[  10   40 -283  312  -87  181 -377 -410  -73 -222 -206 -215  -47  244
   98 -257  429 -459  344 -102  349 -312  497 -160  196  122   65 -148
  -91 -310  -53  -21  384  122  326  330  352  361 -292  240 -313  173]
7
[  22  -74 -483  323   39   82 -228 -169   40 -300 -290 -302  -78  328
   37  -93  553 -366  291  -30  266 -400  494 -233   56  196  107 -286
  -33 -356  -47   54  254  102  246  401  412  359  -69  284 -127  106]
8
[   2   37 -544  337   56  -15 -237 -247   73 -327 -207 -255  -91  342
  147 -166  485 -432  313  -72  351 -350  588 -134   94  221   85 -186
  -14 -350   -8  -22  285  146  331  400  363  388  -98  319 -199  209]
5
[  12 -543   44  301  136  546 -408  115  282   58 -522 -114  143  -37
  -90 -265  445 -161  -52 -176  308 -272  -35 -502  325  299  -24 -354
 -324 -771   82  100  234  159  174 -375    7  286  278  425  101  109]
9
[  54  -18 -286  266   29  327 -254 -387   95 -336 -179 -178  -43  183
  149 -178  515 -414  308  -29  287 -324  282  -96  131  123  112  -99
  -84 -419  109 -143  384  233  392  389  258  242 -142  275 -321  -50]
2
[ -20 -610   91  291  124  629 -358   30  298   59 -530 -197   90    6
  -81 -221  438 -152    0 -102  327 -315  -61 -497  329  330   17 -353
 -271 -798   40  136  237  231  112 -445   -5  299  331  471  177   95]
6
[  -1  -71 -438  377   79   20 -275 -119   -4 -304 -287 -256  -17  279
  102 -130  620 -401  346  -88  272 -424  554 -188   92  193  131 -232
    8 -387   10  -28  280  127  286  394  429  372  -32  325  -86  249]
4
[   0 -508  215  363  151  637 -500  119   77  188 -568 -125  235 -110
   77   17  487  -88  -91 -129  417 -140  -31 -514  232  247   25 -256
 -273 -830   97  278  109   27   65 -565  -84  169  307  357  -32  163]
1
[  10 -592  138  349  117  693 -337  199  227   96 -436 -201   76   71
  -22 -126  519 -133  -66 -100  343 -330  -63 -544  260  393  103 -216
 -258 -820  140  229   45   80   53 -487 -109  232  417  482   69  130]
8
[  27  -79 -464  337   72  -32 -275 -175   41 -343 -284 -288  -29  321
   61  -73  626 -369  273  -61  234 -385  536 -172  135  214  144 -245
  -54 -363  -27   42  212   99  273  413  454  361   20  288 -189  186]
3
[  29 -480  163  383  218  769 -523  250   85  267 -599 -200  268 -192
  165  -44  568  -82 -113 -129  361 -135 -113 -612  164  295  112 -263
 -296 -837   88  259  112    1   34 -500 -110  166  415  406  -91  286]
2
[   3  -29 -414  346   29  234 -123 -293   76 -186 -289 -291  -44  239
  161 -231  327 -540  429  -38  242 -370  586 -213   46  219   81 -262
  -75 -321  -61  -94  463  235  283  155  332  457  -96  312 -191  273]
5
[  16 -585  118  312  170  571 -406  148  233   39 -543 -151  178  -60
  -99 -212  467 -132  -86 -148  239 -266    7 -520  296  306   17 -296
 -302 -809   89  142  186  114  112 -407  -25  267  357  415   83  138]
9
[ 106   11 -363  367   -5  192 -159 -249  -83 -251 -317 -218  -32  205
   66 -112  400 -545  494  -79  165 -348  614 -187   32  163   73 -252
 -142 -307   21  -65  427  170  313  211  338  417 -175  166 -186  138]
3
[ -82  -31 -431  374   73   72 -305 -252   87 -309 -292 -287   24  341
   83 -122  573 -342  356  -60  202 -490  583  -75   86  263   80 -290
   -4 -336   69   29  282  214  281  427  419  277  -61  317  -97  220]
2
[  83   12 -298  282  -63  287 -285 -349   74 -291 -227 -210 -105  272
   56 -261  408 -454  373  -92  252 -340  329 -189  140  204   42 -182
  -95 -346  -33 -119  388  207  277  361  338  356 -259  297 -334   88]
0
[ 105  -59 -390  382  -62  300 -136 -209  -10 -190 -268 -374  -28  225
   99 -157  306 -510  421    1  189 -386  605 -290  -66  187  155 -190
   -9 -259  -21  -19  376  119  224  241  304  376 -215  271 -140  158]
8
[ -31 -585   42  315  135  654 -318  112  360   52 -509 -158  123   40
  -58 -111  382 -106    3  -98  329 -355  -75 -498  348  302   29 -318
 -226 -801   95  156  179  251  103 -494   19  230  369  485  251   86]
6
[ -12  -58 -363  340   -8  219 -153 -241   -7 -199 -283 -319    1  203
   21 -115  305 -519  573  -58  224 -433  635 -199   -3  121  180 -196
   68 -192    7  -67  339  148  237  222  357  448 -167  199 -120  187]
4
[  53 -469  140  398  238  697 -452  173   32  256 -579 -176  301 -212
  168   73  577 -101  -44 -156  440 -148  -43 -534  203  225   88 -318
 -283 -834   65  294  138   23   51 -589  -87  204  425  340    4  246]
4
[ -73  -75 -451  392   17  117 -340 -267   16 -350 -276 -304  -27  323
  136  -85  600 -395  316  -61  311 -419  594 -188   46  223  100 -207
    9 -409   27   58  378  140  326  426  293  326  -80  337 -110  232]
5
[   7 -572  125  364  123  697 -335   78  222   92 -443 -180  158   63
  -39  -28  546  -63  -49 -138  316 -315    0 -494  234  315   86 -239
 -273 -782  131  270  102   37   87 -523  -58  220  413  453  123  125]
8
[  74   25 -413  304   39  247  -59 -253  -38 -253 -261 -226  -14  150
   64 -153  373 -536  499  -11  283 -389  574 -162   32  183  179 -137
  -37 -252    0 -130  375  229  277  169  288  455  -79  150 -266  136]
9
[  58   14 -403  354  -31  261 -123 -223  -49 -219 -288 -312   10  152
   83 -142  307 -537  510  -48  213 -382  628 -246   26  123  112 -214
  -34 -195   -7  -61  352  111  296  196  335  411 -187  154 -111  191]
3
[  50    5 -434  293  -72  205  -88 -273  -56 -241 -266 -285  -12  205
   35 -172  259 -596  515  -81  261 -339  726 -182   53  169  125 -178
  -12 -199  -27 -134  366  177  335  213  305  446 -176  170 -183  156]
9
[  58 -446  189  405  186  714 -454  171  -25  190 -554 -225  242 -163
  174   74  570  -96  -65  -84  374 -128  -28 -536  212  217  113 -257
 -282 -848  113  388  113    3   58 -512 -119  235  377  328    1  144]
8
[  39 -430   95  398  279  696 -472  205   26  253 -525 -175  255 -125
  220  -60  574 -102  -62 -153  416 -142  -81 -566  166  293   88 -281
 -266 -859   76  336  147   48    7 -519 -138  264  459  391 -100  266]
5
[  -3 -559   75  333  169  624 -354  101  340   73 -519 -148  120   14
  -23 -198  501 -112  -78 -107  223 -271 -111 -468  259  253   38 -308
 -312 -776  100  155  201   86  176 -422   45  270  316  514  107  100]
8
[  56   15 -364  342  -81  273 -126 -290  -18 -217 -300 -207  -72  211
  -20 -139  240 -575  557  -80  180 -322  641 -232  -35  178  140 -212
 -111 -246   25 -127  404  174  329  209  330  418 -240  204 -193  154]
2
[  13 -583   95  342  114  751 -370  141  239  105 -453 -155  135   66
  -68 -141  545 -111  -39 -163  312 -330  -76 -542  195  368   79 -244
 -255 -811  152  219  131   75   78 -509  -75  246  382  523  136   91]
8
[  11 -595   54  329  159  606 -408  151  244   99 -563 -144  139   24
  -45 -146  434 -160  -59 -160  276 -250  -30 -498  279  316   45 -284
 -268 -805   68  147  159  149  123 -422  -23  260  406  460   73   62]
9
[  57   43 -291  299 -100  313 -307 -374  -52 -234 -275 -268  -75  237
  142 -246  346 -496  399  -61  359 -382  396 -163  191  177  -12 -159
  -40 -326 -103  -62  402  300  261  250  314  367 -225  267 -222  108]
6
[  50  -49 -430  370   29   58 -243 -131   46 -337 -287 -252  -52  325
   66 -185  629 -415  297  -29  261 -410  515 -207   46  291  145 -253
  -80 -387   28    7  303  161  265  407  375  386  -80  337 -189  244]
8
[ -42 -512  108  324  115  681 -388  116  199  119 -432 -160  173   49
  -40  -23  508  -95   13 -173  342 -311   74 -451  266  308  172 -237
 -242 -797  175  218   74   75  127 -488  -98  299  313  398  106  118]
7
[  74 -483  109  378  225  757 -436  278   15  208 -547 -171  289 -149
  103   12  565 -101 -109 -154  429 -158  -43 -601  166  298   83 -213
 -273 -899   80  268   94    4   37 -544 -165  184  442  336   -9  138]
9
[  20  -24 -416  327  -50  228 -139 -256  -67 -170 -255 -278   16  133
   34 -114  304 -582  570  -94  269 -388  608 -221   42   73  169 -215
   33 -201    7  -69  394  180  268  166  335  442 -191  186 -114  204]
4
[ -18 -549   78  331  115  734 -388  146  228  120 -450 -118  195   82
  -53  -63  525  -88   -1 -201  371 -343  -54 -480  232  333   15 -241
 -226 -814  192  209  118  151   58 -531  -90  224  372  427  182   63]
1
[ -41 -600   83  317  101  759 -361  160  287   97 -479 -181  155   19
  -93 -119  488 -134   19 -177  290 -338  -50 -573  229  387   70 -302
 -223 -805  155  156  157  105   55 -483  -87  222  335  492  143  155]
0
[   1 -412  189  401  204  602 -446   87   41  229 -539 -159  271  -79
  178   54  584  -30  -72 -130  442 -141   -9 -450  245  228   11 -296
 -299 -813   78  315  113  -28   76 -557  -24  182  359  310  -58  192]
1
[ -22  -10 -498  319   54    3 -308 -139   62 -360 -290 -231  -29  301
   18  -93  571 -393  307  -54  234 -469  526 -176  103  268  114 -252
  -44 -362   38  -25  308  211  279  455  383  328  -64  295 -109  191]
2
[  62 -500  129  361  285  634 -530  216   23  280 -590 -209  227 -231
  224  -57  596  -77 -122 -110  438 -130 -154 -581  281  236   22 -377
 -293 -832   22  302  111   54   50 -504  -67  193  414  350  -43  198]
3
[  44  -76 -422  338  -45  231 -133 -241  -70 -218 -319 -256   63  186
   -6 -139  334 -535  534  -62  193 -350  647 -237  -21  176  204 -163
   11 -205   -2  -54  367  175  230  225  346  363 -129  201 -220  162]
9
[ -51 -571   74  324  159  627 -415   94  313   65 -528 -133  113  -14
  -22 -194  398 -130  -69 -134  280 -292  -98 -572  291  255  -10 -320
 -295 -831   57  173  210  169  104 -406    6  292  317  484  152   95]
5
[  90 -418  175  377  219  679 -390  234   39  196 -513 -165  296 -107
  166  -57  549 -101  -79 -195  287 -136  -12 -567  229  336  123 -276
 -294 -871  112  270   56  -41   -3 -573  -46  273  462  401  -44  225]
0
[ -66   13 -499  343    7   93 -234 -214    6 -293 -227 -257   -9  351
   76  -66  562 -409  361  -58  336 -400  619 -143  150  183  154 -182
   -9 -371   -2   14  282  140  335  337  413  346 -117  289 -104  246]
7
[ -60  -47 -513  352   37   71 -275 -204  107 -329 -277 -273  -24  319
   11 -152  572 -327  320  -19  303 -448  600 -208   71  212  175 -220
    7 -323  -32  -27  275  120  293  438  450  350 -160  306  -69  284]
7
[  10 -455  129  402  219  603 -411  128  129  181 -555 -151  268 -110
  126  -18  519  -55  -65 -135  354 -131   -2 -511  258  312   56 -303
 -297 -797   68  308   94  -16   27 -545   27  164  423  415  -38  299]
0
[  75    8 -300  289  -44  283 -322 -301   18 -237 -276 -163   -7  210
  155 -199  463 -469  264 -157  241 -288  309 -172  195  147   26 -189
 -146 -410  -35  -92  365  183  304  245  317  345 -161  295 -314  116]
0
[ -20  -55 -322  273  -41  227 -429 -366  -32 -218 -243 -188  -64  273
   69 -305  501 -441  320 -184  313 -377  313 -189  202  109 -100 -218
  -73 -388  -49  -21  488  272  293  370  274  361 -212  316 -241  108]
5
[  13  -28 -434  327   56   54 -320 -176   15 -361 -297 -311  -68  370
   94 -118  553 -415  344  -70  210 -445  561  -58  111  229   84 -201
   13 -405   34    5  327  234  292  429  326  437  -57  292 -135  139]
6
[  -6 -563  129  295  143  742 -421   92  187  100 -486 -147  203  -43
  -77 -125  475  -98  -58 -156  283 -325   37 -488  258  334   91 -184
 -262 -816  136  215   90  134   42 -558 -100  251  339  425  163  116]
7
[ -12 -554  159  371  127  693 -376   43  219   85 -418 -117  117   92
  -72 -109  461 -159   57 -207  311 -364  -13 -442  273  312   76 -168
 -242 -789  155  172  108   90   99 -570  -50  268  396  453  148  100]
4
[ -11 -502   51  282  182  658 -308   95  326   86 -504 -101  183  -46
  -78 -145  415 -147  -33 -150  226 -288  -78 -456  277  279   -4 -301
 -333 -802  131   99  197  193  145 -490   36  213  334  464  137   60]
2
[ -38   25 -505  367   58   40 -291 -279   61 -294 -248 -278  -92  342
  117 -118  510 -375  365  -58  326 -377  541 -138  103  198   62 -218
  -24 -344  -18   66  331  154  291  392  382  383  -90  298 -183  224]
5
[   4  -33 -480  327   78   33 -210 -109   37 -313 -230 -243   27  336
  112 -106  625 -392  295  -32  172 -447  524 -188  161  304  147 -339
  -97 -399  -29   -7  352  169  294  375  402  377   24  348   -5  193]
8
[  91 -417   62  360  211  648 -402  247   13  221 -568 -135  248 -191
  229  -40  505 -143 -119 -152  430  -91  -53 -629  229  270   62 -255
 -344 -896    5  247   80   84   52 -583  -80  254  363  400    3  225]
5
[ 107    3 -271  333  -48  180 -328 -350  -59 -237 -245 -185  -75  243
   98 -291  524 -430  305  -96  318 -298  380 -173  185  188   -6 -213
 -169 -348  -52   13  388  196  290  305  356  362 -188  305 -295  178]
8
[ -16 -577   61  320  129  609 -456  124  280   63 -604 -170  150  -17
   -9 -163  439 -159  -48 -109  314 -275  -93 -501  308  292   48 -302
 -242 -777   48  165  214  225  102 -400   -3  263  352  481   99  171]
6
[ -11 -517   45  313  163  594 -394  170  378  111 -555 -148  191    9
  -59 -112  440  -68  -85 -142  179 -347  -33 -466  328  266   55 -373
 -346 -764   98  175  183  150   91 -440   41  288  289  407  100  191]
7
[ -32 -557   53  331  166  673 -361  125  264   61 -558 -169  197   -8
  -78 -104  461 -122   -1 -161  179 -295  -30 -526  266  295   14 -362
 -255 -816   89  191  217  153   73 -449   52  264  358  482  214  127]
0
[   9 -582   88  328  138  810 -373  178  212  146 -514 -178  226   -9
  -23  -83  531  -82   -9 -184  282 -306  -66 -492  230  337   86 -187
 -216 -825  126  196  124  152   44 -593  -96  230  442  508  155  187]
6
[  -5  -10 -312  307  -25  334 -327 -329   -7 -217 -234 -260  -68  216
   81 -271  501 -421  330  -57  331 -411  298 -246  162  192   -5 -168
  -61 -373  -37  -42  381  217  235  339  328  260 -132  289 -230  113]
2
[ -32    0 -498  358   88  -88 -372 -204    9 -317 -227 -232  -69  325
  146 -260  567 -388  294  -73  237 -374  537 -180  104  259   99 -260
  -46 -348  -56  -27  337   91  318  545  376  375 -128  338 -153  237]
5
[  22 -523  164  402  221  637 -502  258   50  188 -590 -217  177 -151
  147  -12  587  -81 -104  -30  419 -162  -95 -553  223  280  107 -280
 -237 -816   90  350   73   62   43 -445 -134  174  369  394  -65  268]
8
[  93   70 -393  313   -4  210  -90 -222   -1 -197 -245 -342  -10  162
  102 -258  249 -499  474   -2  273 -399  630 -201   46  222  108 -138
    3 -207  -65  -91  329  183  184  145  357  458 -176  225 -201  289]
6
[  57  -20 -308  327  -35  233 -376 -283    8 -295 -222 -282  -96  264
   41 -274  522 -402  341  -84  260 -427  349 -240  173  146    5 -180
  -81 -346  -35  -49  347  161  272  422  350  371 -230  229 -182  114]
3
[  58 -402  129  374  154  698 -472  175    3  124 -536 -187  247 -157
  156   40  531  -85  -84 -120  427 -151  -33 -523  265  252   94 -143
 -244 -864   80  315   64   18   76 -574 -104  191  360  376   42  213]
6
[  92 -470  142  414  248  731 -481  166   -3  222 -525 -167  267 -212
  103   -6  615  -61  -66 -125  424 -139 -107 -609  189  246   66 -272
 -304 -857   82  342  152  -11   28 -545  -88  165  399  338  -10  202]
3
[  87   51 -433  319   11  244 -102 -309  -45 -201 -267 -245  -10  212
   67 -171  314 -537  515  -72  236 -372  584 -180  -46  180   87 -204
  -59 -267  -43  -62  446  276  214  238  306  484 -178  215 -242  118]
5
[ -43 -548   35  308  114  618 -391  148  343   87 -541  -93  150   27
 -138 -109  421 -156    0 -175  236 -272  -58 -491  269  300   17 -319
 -341 -804  127  132  172  218  133 -380   60  221  289  484  134  110]
2
[  55   37 -290  273  -38  246 -296 -346   63 -228 -251 -191  -98  258
  100 -270  463 -408  294  -57  340 -362  367 -149  240  201   32 -163
 -135 -349  -60  -92  382  230  258  307  350  375 -149  272 -354  147]
7
[  31   43 -381  316  -30  325 -141 -296  -37 -234 -253 -281  -31  219
   93 -164  262 -525  551  -17  276 -382  609 -192   52  192  126 -151
   -4 -216  -70  -86  385  215  248  181  309  458 -123  189 -132  229]
6
[   5 -604   72  321  135  778 -392  165  224  122 -473 -216  193   38
  -60  -15  511 -102  -50 -192  329 -323    3 -506  206  347   97 -237
 -218 -814  140  189  104   75  101 -509 -195  207  409  395   83   90]
9
[  30   62 -479  296  -31  240 -101 -285  -88 -153 -267 -237   -3  116
  122 -253  287 -602  494  -85  371 -354  557 -271   48  148   52 -240
  -59 -229  -85  -80  439  241  273  135  291  466 -204  203 -163  209]
5
[   9 -564  148  350  122  763 -413  141  215  116 -487 -199  224  -35
  -23  -45  538  -97  -41 -182  244 -311  -24 -502  242  316   69 -195
 -278 -794  169  231   96   19   74 -551  -87  204  403  438  101  138]
3
[  58  -16 -369  313  -48  266  -86 -235    3 -210 -333 -350  -12  167
   96 -240  231 -560  522  -23  182 -420  673 -155    4  245  140 -205
    2 -152   -5 -105  333  200  225  165  255  445 -150  189 -204  254]
6
[   8 -544   74  361  160  509 -366   73  224  140 -533  -98  126  -53
  -34 -155  427 -190   19 -156  344 -208  -48 -474  364  258   47 -331
 -293 -758   51  156  174  151  147 -549   69  234  348  492   88  243]
4
[  34  -69 -432  329   72   17 -262 -210    1 -346 -272 -328  -24  334
   50 -155  598 -341  310  -28  270 -440  544 -167   56  237  167 -179
   20 -347  -50   21  235  145  172  459  394  402  -13  241 -198  168]
6
[  31   72 -295  311  -88  213 -349 -398  -29 -193 -254 -231  -81  248
   87 -199  414 -439  381  -76  303 -373  432 -107  221  116   23 -188
 -120 -284  -49  -13  427  214  275  349  337  382 -283  187 -341  124]
7
[ 109   17 -427  317  -35  322  -56 -213  -70 -215 -283 -271  -17  161
   77 -249  263 -571  529  -18  285 -409  566 -278   18  210  116 -171
  -15 -246  -83 -121  386  285  205  122  319  432 -167  223 -122  227]
6
[  -8 -576   -6  286  104  609 -399  141  385   21 -552 -112  172   37
 -197 -100  485 -125  -18 -231  176 -308  -71 -516  246  295   31 -410
 -323 -789  120  123  244  162  126 -359   33  302  248  475  165  123]
0
[ 110 -479   91  393  220  699 -458  280   26  194 -576 -152  317 -257
  148   12  565 -106  -94 -141  337 -122  -65 -629  227  239   99 -265
 -331 -869  110  311   85   38   33 -577  -51  201  411  360   79  210]
3
[  34 -422   88  368  195  656 -435  187   79  207 -519 -154  230 -172
   98  -62  557 -110  -75 -133  421 -155  -65 -570  231  324   91 -265
 -316 -827  114  267  102   30   65 -527  -63  162  393  404  -24  241]
2
[-101 -561  116  323  113  676 -443  126  260  187 -478 -146  180   55
  -44  -86  456 -131  -17 -173  320 -343  -39 -445  306  265  132 -250
 -225 -743  145  205  121   91  106 -502  -96  250  322  418   18  161]
7
